Below are the code and all the weights of a small trained network. Each question names an input and a class and asks about switching units off, where a switched-off unit gives its printed mean instead of its output.

import numpy as np


def w(rows, s, z=0):
    codes = np.array(rows[::2]) - 128.0
    scale = np.full(codes.shape[1], s)
    scale[-1] = z or s
    return codes * scale


def norm(h):
    return h / np.sqrt((h * h).mean(-1, keepdims=True) + 1e-5)


def f(y):
    return np.maximum(y, 0)


def log_softmax(a):
    a = a - a.max(-1, keepdims=True)
    return a - np.log(np.exp(a).sum(-1, keepdims=True))


def net(x, mask):
    res = np.array(x, float).reshape(1, 3) / 4 @ E
    u = 0
    for l in range(2):
        y = f(norm(res) @ A[l][:, :-1].T + A[l][:, -1])
        res = res + np.where(mask[u : u + 3], y, B[l][:, -1]) @ B[l][:, :-1]
        u += 3
    return log_softmax(norm(res)[-1] @ U[:, :-1].T + U[:, -1])


A, B = {}, {}
E = w([
[117,97,116,48,236,203,2,59,71],'x0',
[175,80,188,176,151,74,121,108,98],'x1',
[165,143,74,108,126,107,172,18,143],'x2',
],0.009)
A[0] = w([
[91,123,194,176,111,116,65,221,125,58],'0.n0',
[182,151,107,129,131,89,159,41,158,105],'0.n1',
[150,14,157,189,147,57,155,100,2,2],'0.n2',
],0.0096,0.0045)
B[0] = w([
[72,99,126,120,199,89,123,134,21,253],'0.n0',
[27,94,146,162,208,87,119,158,8,240],'0.n1',
[102,166,26,95,126,159,78,170,170,254],'0.n2',
],0.012,0.006)
A[1] = w([
[141,90,176,255,136,74,200,174,162,209],'1.n0',
[70,153,65,138,177,84,55,174,102,3],'1.n1',
[102,93,222,148,166,118,60,62,82,33],'1.n2',
],0.0084,0.0014)
B[1] = w([
[211,101,170,53,182,243,54,28,147,177],'1.n0',
[89,183,118,165,75,99,108,115,255,255],'1.n1',
[224,76,229,161,66,111,193,104,96,184],'1.n2',
],0.0095,0.013)
U = w([
[48,81,140,130,201,139,150,142,7,148],'0',
[233,57,164,102,129,204,85,88,178,213],'1',
[127,134,17,131,104,143,110,155,187,130],'2',
[129,124,183,164,43,59,131,109,174,2],'3',
],0.013,0.0035)

Each question gives the input, the list of numbers given to net, and the class t.
The units are the neurons (one row each of A and B). Each row of codes is followed by its name. A weight is (code - 128) times the scale printed after its matrix; where a second scale follows, it is the last column's (A, B and U).
mask holds one flag per neuron, layer by layer. A switched-off neuron (its flag False) gives its mean, the last column of its row in B, instead of its output. The means were averaged over made-up inputs and are rounded, as every weight is.
A unit's drop is (log p(t) with every unit on - log p(t) with that unit switched off) / (log p(t) with every unit on - log p(t) with every unit switched off).
The circuit of an input: a set's keep is (log p(t) with only the set's units on - log p(t) with every unit switched off) / (log p(t) with every unit on - log p(t) with every unit switched off). Starting from all 6 units, units are removed one at a time, each time the one whose removal leaves the highest keep (on an exact tie, the one counted first), for as long as the keep stays at least 0.8.
circuit, biggest first: the units of the circuit, biggest drop first
unit that matters most: the unit with the biggest drop
top k neurons: the k neurons with the biggest drops, biggest first
k most important neurons of layer l: the k neurons of layer l with the biggest drops, biggest first
drop of u: that unit's drop, to one decimal
input [0,-7,7], class 0: top 2 neurons : (0.n1, 0.n2)
input [5,7,-6], class 2: circuit, biggest first : (0.n2, 0.n1)
input [-6,-4,-8], class 0: circuit, biggest first : (0.n0)
input [-8,-3,6], class 1: circuit, biggest first : (1.n0, 0.n2)
input [1,0,-1], class 3: 2 most important neurons of layer 0 : (0.n2, 0.n1)
input [2,7,6], class 2: 2 most important neurons of layer 0 : (0.n2, 0.n0)
input [-8,-7,-3], class 1: top 3 neurons : (1.n0, 0.n2, 1.n1)
input [-4,2,-2], class 1: 2 most important neurons of layer 0 : (0.n1, 0.n2)
input [-6,7,2], class 2: top 2 neurons : (0.n2, 1.n2)
input [-7,7,4], class 1: top 2 neurons : (1.n0, 0.n0)
input [-8,-3,-7], class 1: top 3 neurons : (1.n0, 0.n1, 0.n2)
input [7,1,-3], class 1: 2 most important neurons of layer 0 : (0.n1, 0.n0)
input [5,2,7], class 0: top 2 neurons : (0.n1, 1.n0)
input [-6,4,-7], class 0: unit that matters most : 0.n0
input [-1,5,3], class 2: 2 most important neurons of layer 0 : (0.n2, 0.n0)
input [-7,2,6], class 1: top 2 neurons : (1.n0, 0.n0)
input [1,-2,1], class 3: top 2 neurons : (0.n2, 1.n0)
input [4,7,5], class 2: top 3 neurons : (0.n2, 0.n0, 1.n1)
input [-2,-6,6], class 0: top 2 neurons : (0.n2, 0.n1)
input [5,-3,1], class 1: unit that matters most : 0.n2
input [-3,5,3], class 2: 2 most important neurons of layer 0 : (0.n2, 0.n0)
input [6,8,-5], class 2: 2 most important neurons of layer 0 : (0.n2, 0.n1)
input [2,5,-4], class 2: 2 most important neurons of layer 0 : (0.n2, 0.n1)
input [2,7,0], class 2: drop of 1.n0 : 0.0
input [2,4,2], class 2: drop of 0.n2 : 1.6
input [-3,3,-8], class 0: drop of 0.n0 : 5.8
